Below is a small trained network, with its code and all its weights. Each question gives an input and a target symbol and asks what happens when units are switched off, that is, made to give their printed mean instead of their output.

import numpy as np


def w(rows, s, z=0):
    codes = np.array(rows[::2]) - 128.0
    scale = np.full(codes.shape[1], s)
    scale[-1] = z or s
    return codes * scale


def f(y):
    return np.maximum(y, 0)


def softmax(a):
    e = np.exp(a - a.max(-1, keepdims=True))
    return e / e.sum(-1, keepdims=True)


def log_softmax(a):
    a = a - a.max(-1, keepdims=True)
    return a - np.log(np.exp(a).sum(-1, keepdims=True))


def net(x, mask):
    ids = ['ΔΞΦΨεζπτω'.index(c) for c in x.split()]
    T = len(ids)
    res = E[ids] + P[:T]
    u = 0
    for l in range(3):
        q, k, v = (res @ M[l].T for M in (Q, K, V))
        z = softmax(np.where(np.tri(T) > 0, q @ k.T / 3**0.5, -1e9)) @ v
        res = res + np.where(mask[u], z, O[l][:, -1]) @ O[l][:, :-1]
        u += 1
        y = f(res @ A[l][:, :-1].T + A[l][:, -1])
        res = res + np.where(mask[u : u + 8], y, B[l][:, -1]) @ B[l][:, :-1]
        u += 8
    return log_softmax(res[-1] @ U[:, :-1].T + U[:, -1])


Q, K, V, O, A, B = {}, {}, {}, {}, {}, {}
E = w([
[87,173,164,134,120,142,163,122,127,172],'Δ',
[138,103,122,101,170,34,109,80,111,127],'Ξ',
[97,159,177,60,102,126,130,70,134,87],'Φ',
[170,119,130,86,97,162,5,170,145,151],'Ψ',
[131,144,131,119,146,96,176,98,96,121],'ε',
[94,172,168,128,82,142,120,189,180,180],'ζ',
[183,129,131,89,115,112,100,170,115,82],'π',
[144,105,132,106,187,133,56,65,105,187],'τ',
[101,139,139,130,138,71,128,129,144,198],'ω',
],0.013)
P = w([
[108,103,188,102,149,164,177,115,70,146],'0',
[63,160,131,168,228,161,127,150,160,104],'1',
[55,134,178,171,157,64,104,120,150,147],'2',
[75,164,61,206,147,107,112,102,121,112],'3',
[160,111,131,147,167,122,162,103,250,125],'4',
[114,78,167,184,72,64,131,103,168,129],'5',
[122,211,56,119,158,124,130,126,118,112],'6',
[170,142,101,66,176,129,168,135,220,136],'7',
[72,107,148,173,56,45,83,129,89,118],'8',
[109,222,86,119,108,112,85,138,58,124],'9',
[191,121,179,65,105,107,157,132,201,171],'10',
[150,100,182,120,42,56,105,121,82,150],'11',
[142,212,100,63,206,107,87,162,145,151],'12',
[185,149,174,67,150,93,93,137,162,168],'13',
],0.012)
Q[0] = w([
[91,118,40,208,64,139,121,92,97,97],'0.h0',
[150,132,61,130,177,177,162,123,187,121],'0.h0',
[177,3,192,140,63,132,168,98,174,147],'0.h0',
],0.016)
K[0] = w([
[82,192,2,139,242,179,120,153,203,65],'0.h0',
[110,1,220,231,137,100,97,123,247,78],'0.h0',
[60,192,116,229,78,58,36,129,30,88],'0.h0',
],0.0092)
V[0] = w([
[177,88,151,99,74,177,15,199,181,136],'0.h0',
[44,178,197,116,11,132,177,120,206,84],'0.h0',
[74,110,136,155,129,82,97,124,154,255],'0.h0',
],0.0078)
O[0] = w([
[33,71,145,148,19,128,169,100,211,60,254],'0.h0',
[140,170,178,254,121,116,46,68,50,74,154],'0.h0',
[10,125,95,97,113,111,71,206,32,146,204],'0.h0',
],0.0087,0.0033)
A[0] = w([
[177,121,157,182,128,167,94,40,125,107,2],'0.n0',
[148,101,181,98,67,14,105,138,134,169,106],'0.n1',
[152,173,103,152,126,121,105,156,194,184,20],'0.n2',
[206,142,149,107,158,113,165,91,253,114,177],'0.n3',
[93,174,161,96,129,136,68,119,192,126,174],'0.n4',
[124,160,164,249,91,139,91,83,95,66,146],'0.n5',
[175,143,118,141,83,73,158,187,143,52,167],'0.n6',
[108,120,99,169,157,149,120,80,108,200,97],'0.n7',
],0.007,0.003)
B[0] = w([
[122,65,142,121,137,33,203,251,164,98,146],'0.n0',
[90,205,23,142,181,138,102,141,115,50,254],'0.n1',
[186,71,173,142,212,160,201,3,39,154,152],'0.n2',
[57,227,110,148,100,130,89,72,116,239,221],'0.n3',
[195,138,47,132,82,60,172,142,38,134,247],'0.n4',
[140,87,232,162,112,104,80,218,169,174,214],'0.n5',
[80,210,135,71,142,80,75,145,230,112,208],'0.n6',
[137,178,160,116,25,145,101,209,147,66,150],'0.n7',
],0.0053,0.006)
Q[1] = w([
[115,69,197,61,203,175,127,166,132,191],'1.h0',
[211,3,124,165,169,230,203,120,106,74],'1.h0',
[153,106,36,150,49,93,126,112,109,141],'1.h0',
],0.0066)
K[1] = w([
[102,101,115,116,114,30,128,70,93,151],'1.h0',
[138,174,3,209,117,88,101,145,142,98],'1.h0',
[111,177,160,149,185,193,130,102,154,121],'1.h0',
],0.0075)
V[1] = w([
[127,128,84,140,149,1,90,130,78,94],'1.h0',
[128,61,188,111,143,81,114,155,117,92],'1.h0',
[144,188,118,169,117,119,161,120,160,81],'1.h0',
],0.0079)
O[1] = w([
[157,210,2,188,102,28,159,167,99,169,39],'1.h0',
[199,63,76,229,66,126,229,45,80,88,185],'1.h0',
[174,244,234,103,178,133,144,109,142,170,3],'1.h0',
],0.0061,0.0022)
A[1] = w([
[131,160,183,148,187,153,101,147,155,83,89],'1.n0',
[147,164,76,89,199,101,150,165,161,118,163],'1.n1',
[206,181,124,149,204,136,99,180,74,190,254],'1.n2',
[72,136,153,73,118,85,254,126,131,91,133],'1.n3',
[67,90,71,68,41,147,107,115,79,151,137],'1.n4',
[198,165,127,100,88,133,31,159,171,123,249],'1.n5',
[163,130,89,85,161,126,186,145,103,181,107],'1.n6',
[142,131,133,164,90,113,127,204,159,164,192],'1.n7',
],0.0067,0.0029)
B[1] = w([
[96,150,110,159,7,87,120,83,81,162,159],'1.n0',
[194,116,134,97,11,100,65,141,167,195,183],'1.n1',
[99,145,138,22,99,134,247,50,9,25,227],'1.n2',
[148,14,70,158,177,184,107,109,55,241,189],'1.n3',
[113,106,89,156,185,139,156,241,194,28,231],'1.n4',
[61,143,136,203,181,1,247,69,193,189,255],'1.n5',
[180,154,121,155,18,83,157,146,143,148,158],'1.n6',
[32,155,79,151,168,80,166,70,126,159,200],'1.n7',
],0.0049,0.0079)
Q[2] = w([
[193,126,208,93,215,254,62,107,159,87],'2.h0',
[41,139,166,47,199,94,137,174,88,118],'2.h0',
[118,72,150,67,66,75,104,112,93,167],'2.h0',
],0.006)
K[2] = w([
[94,226,2,170,191,43,81,86,227,101],'2.h0',
[197,161,124,92,52,222,114,147,222,102],'2.h0',
[215,22,117,121,130,184,192,145,52,136],'2.h0',
],0.0049)
V[2] = w([
[39,168,134,203,253,57,113,96,158,253],'2.h0',
[30,214,210,128,154,242,89,169,35,97],'2.h0',
[23,119,97,206,56,148,113,207,175,76],'2.h0',
],0.0049)
O[2] = w([
[73,49,177,39,123,39,117,113,52,98,3],'2.h0',
[240,67,127,112,55,123,2,149,93,164,243],'2.h0',
[103,158,65,90,69,156,82,46,121,97,157],'2.h0',
],0.0064,0.0036)
A[2] = w([
[187,136,189,158,212,118,173,136,186,183,156],'2.n0',
[254,243,96,45,180,144,150,71,70,195,35],'2.n1',
[139,29,157,150,213,141,118,24,80,178,212],'2.n2',
[68,169,133,155,249,143,222,104,176,153,67],'2.n3',
[175,111,201,65,124,118,32,116,106,212,62],'2.n4',
[74,21,54,30,85,173,155,197,206,119,86],'2.n5',
[133,160,134,158,200,164,205,244,163,186,203],'2.n6',
[112,137,99,153,163,68,82,103,128,240,252],'2.n7',
],0.0056,0.003)
B[2] = w([
[96,174,53,58,155,157,105,76,125,134,169],'2.n0',
[39,3,227,108,83,68,69,150,196,168,183],'2.n1',
[161,56,195,139,127,244,89,57,146,129,156],'2.n2',
[145,90,147,94,112,189,77,184,56,11,184],'2.n3',
[135,164,86,163,50,154,164,133,139,29,174],'2.n4',
[124,120,150,177,202,80,106,51,90,230,237],'2.n5',
[178,126,77,96,152,119,35,79,40,168,190],'2.n6',
[182,182,183,50,22,224,150,125,119,84,254],'2.n7',
],0.0057,0.008)
U = w([
[126,75,125,131,127,184,89,32,3,118,223],'Δ',
[109,173,86,110,117,52,169,181,166,116,235],'Ξ',
[219,131,158,239,171,80,254,82,105,125,43],'Φ',
[93,24,108,187,209,123,116,131,176,114,99],'Ψ',
[82,113,246,51,198,99,124,115,146,139,148],'ε',
[168,85,188,214,97,158,50,248,145,79,57],'ζ',
[157,196,118,94,127,227,122,48,215,102,166],'π',
[197,173,126,140,240,106,30,117,109,240,2],'τ',
[94,130,68,64,187,178,134,222,68,3,31],'ω',
],0.0038,0.004)

Each question gives the input, a string of symbols that net reads in full, and the target symbol t.
The units are the heads (3 rows each of Q, K, V and O) and the neurons (one row each of A and B). Each row of codes is followed by its name. A weight is (code - 128) times the scale printed after its matrix; where a second scale follows, it is the last column's (O, A, B and U).
mask holds one flag per unit, layer by layer, with each layer's heads first. A switched-off unit (its flag False) gives its mean, the last column of its rows in O or B, instead of its output. The means were averaged over made-up inputs and are rounded, as every weight is.
A unit's drop is (log p(t) with every unit on - log p(t) with that unit switched off) / (log p(t) with every unit on - log p(t) with every unit switched off).
The circuit of an input: a set's keep is (log p(t) with only the set's units on - log p(t) with every unit switched off) / (log p(t) with every unit on - log p(t) with every unit switched off). Starting from the 12 units with the biggest drops (on a tie, the unit counted first), units are removed one at a time, each time the one whose removal leaves the highest keep (on an exact tie, the one counted first), for as long as the keep stays at least 0.8.
circuit, biggest first: the units of the circuit, biggest drop first
most important unit: the unit with the biggest drop
k most important neurons: the k neurons with the biggest drops, biggest first
top k neurons in layer l: the k neurons of layer l with the biggest drops, biggest first
input Ψ Ψ Ψ ω τ ω ζ, target τ: circuit, biggest first : 0.h0, 2.n5, 2.n6, 1.n2
input π Ψ π Ξ π Ψ ε τ Ξ Ψ π Ξ ω, target π: circuit, biggest first : 0.h0, 2.n7, 0.n3
input Ξ Ξ Φ ω, target ω: circuit, biggest first : 2.h0, 2.n3, 1.h0, 0.h0
input π π Δ ε ω ω, target ε: circuit, biggest first : 0.h0, 2.n1, 1.n2, 1.h0
input τ π ζ Ψ π τ π π ζ ω ζ, target ζ: circuit, biggest first : 0.h0, 0.n5
input Ξ π π π, target π: 2 most important neurons : 1.n2, 1.n5
input τ ω π, target Ψ: most important neuron : 2.n5
input ω Ξ π, target ω: circuit, biggest first : 0.h0, 2.n5, 1.n2
input ω π π π τ Ξ π π ε Φ Ψ τ Ψ, target Ξ: circuit, biggest first : 1.h0, 0.h0
input ζ π Φ π π, target Δ: 2 most important neurons : 1.n2, 1.n4
input Φ Δ τ Φ ζ π Φ π Ξ, target Φ: 2 most important neurons : 0.n0, 0.n5
input Ψ π π Ψ, target π: circuit, biggest first : 0.h0, 2.h0
input π Ψ Φ ζ π Ψ Ξ π Ξ Ξ ζ ε, target ε: 2 most important neurons : 2.n1, 1.n2
input ε π τ Ψ ω, target τ: 2 most important neurons : 2.n6, 1.n2
input Δ Φ Ψ ζ π π, target ζ: circuit, biggest first : 0.h0, 2.h0, 1.n2, 0.n5
input ζ ω ε ζ, target Δ: circuit, biggest first : 0.h0, 2.h0
input Φ Ψ Ψ Ψ π Ψ, target Ψ: circuit, biggest first : 0.h0, 1.n4, 2.n7, 2.n5
input Ξ Ψ ε, target ω: most important unit : 2.h0
input Ψ π ω π ω Ψ ω ζ, target Ψ: circuit, biggest first : 0.h0, 2.n5, 1.n3, 1.n4
input Δ Ξ ζ, target Δ: circuit, biggest first : 0.h0, 1.n2
input ε Ψ ω π ε ε π Ψ ω, target τ: most important neuron : 1.n2
input Φ Ψ Δ, target Φ: circuit, biggest first : 0.h0, 1.h0, 0.n0
input ω Ψ Φ ω π Φ ε ω, target Φ: 3 most important neurons : 0.n5, 0.n3, 1.n2
input π Ψ π Φ Ψ Φ Ψ π, target Φ: top 3 neurons in layer 0 : 0.n5, 0.n0, 0.n3
input ζ ζ π Ξ π ω π Ψ, target Δ: 2 most important neurons : 0.n5, 1.n2
input ε τ ω π, target τ: top 2 neurons in layer 2 : 2.n6, 2.n5
input Δ ω π Ψ Ξ Ψ π ζ Ψ ζ, target ζ: most important neuron : 1.n2
